Below is a small trained network, with its code and all its weights. Each question gives an input and a class and asks what happens when units are switched off, that is, made to give their printed mean instead of their output.

import numpy as np


def w(rows, s, z=0):
    codes = np.array(rows[::2]) - 128.0
    scale = np.full(codes.shape[1], s)
    scale[-1] = z or s
    return codes * scale


def f(y):
    return np.maximum(y, 0)


def log_softmax(a):
    a = a - a.max(-1, keepdims=True)
    return a - np.log(np.exp(a).sum(-1, keepdims=True))


def net(x, mask):
    res = np.array(x, float).reshape(1, 5) / 4 @ E
    y = f(res @ A[0][:, :-1].T + A[0][:, -1])
    res = res + np.where(mask, y, B[0][:, -1]) @ B[0][:, :-1]
    return log_softmax(res[-1] @ U[:, :-1].T + U[:, -1])


A, B = {}, {}
E = w([
[143,100,78,56,187],'x0',
[4,192,111,88,129],'x1',
[121,120,163,116,147],'x2',
[171,94,142,40,49],'x3',
[126,122,142,125,135],'x4',
],0.014)
A[0] = w([
[147,228,159,155,47,54],'n1',
[156,138,191,25,58,4],'n2',
[107,205,123,114,147,28],'n3',
[103,108,84,73,171,30],'n4',
[35,173,120,72,112,128],'n5',
[155,113,47,68,156,93],'n6',
[112,125,164,171,30,30],'n7',
[97,53,49,110,1,48],'n8',
[70,220,127,66,94,64],'n9',
],0.0097,0.0024)
B[0] = w([
[34,170,178,55,104,207],'n1',
[75,78,66,208,254,232],'n2',
[131,92,70,142,56,181],'n3',
[109,185,139,87,129,186],'n4',
[217,74,147,140,133,255],'n5',
[141,220,200,18,143,202],'n6',
[162,218,164,41,150,205],'n7',
[72,83,107,165,204,211],'n8',
[210,115,56,135,50,241],'n9',
],0.0081,0.0097)
U = w([
[106,241,227,40,165,91],'0',
[13,106,46,241,250,100],'1',
[131,126,143,141,150,253],'2',
[255,77,127,151,76,66],'3',
],0.0083,0.0066)

Each question gives the input, the list of numbers given to net, and the class t.
The units are the neurons (one row each of A and B). Each row of codes is followed by its name. A weight is (code - 128) times the scale printed after its matrix; where a second scale follows, it is the last column's (A, B and U).
mask holds one flag per neuron, in row order. A switched-off neuron (its flag False) gives its mean, the last column of its row in B, instead of its output. The means were averaged over made-up inputs and are rounded, as every weight is.
A unit's drop is (log p(t) with every unit on - log p(t) with that unit switched off) / (log p(t) with every unit on - log p(t) with every unit switched off).
The circuit of an input: a set's keep is (log p(t) with only the set's units on - log p(t) with every unit switched off) / (log p(t) with every unit on - log p(t) with every unit switched off). Starting from all 9 units, units are removed one at a time, each time the one whose removal leaves the highest keep (on an exact tie, the one counted first), for as long as the keep stays at least 0.8.
units of the circuit, in order: the units of the circuit, biggest drop first
unit that matters most: the unit with the biggest drop
top k neurons: the k neurons with the biggest drops, biggest first
drop when u is switched off: that unit's drop, to one decimal
input [1,5,7,6,4], class 2: top 3 neurons : [n5; n9; n4]
input [2,2,0,4,1], class 1: unit that matters most : n2
input [-7,4,-5,-4,3], class 0: top 2 neurons : [n1; n7]
input [5,-5,-6,7,6], class 1: units of the circuit, in order : [n2; n8]
input [3,4,6,5,4], class 2: top 4 neurons : [n2; n5; n9; n6]
input [4,-3,1,3,6], class 0: top 2 neurons : [n6; n9]
input [3,1,4,5,8], class 1: top 2 neurons : [n2; n7]
input [1,7,6,2,-8], class 3: units of the circuit, in order : [n9; n5]
input [-1,3,8,-4,-6], class 2: top 2 neurons : [n2; n8]
input [-2,6,-8,-6,6], class 2: units of the circuit, in order : [n2; n5]
input [6,-8,-8,2,-1], class 2: units of the circuit, in order : [n9; n5]
input [-7,6,1,8,-1], class 1: top 3 neurons : [n2; n8; n6]
input [6,6,8,5,6], class 2: top 4 neurons : [n2; n9; n5; n7]
input [-8,-5,7,7,-5], class 0: top 2 neurons : [n7; n1]
input [8,1,7,-6,8], class 0: top 2 neurons : [n2; n6]
input [-4,2,-7,-5,-5], class 2: units of the circuit, in order : [n2]
input [5,8,4,4,-6], class 3: drop when n9 is switched off : 0.5
input [-6,7,3,8,6], class 1: drop when n5 is switched off : -0.1
input [-5,0,-6,7,1], class 1: drop when n3 is switched off : 0.0
input [-6,7,3,2,-6], class 3: unit that matters most : n9
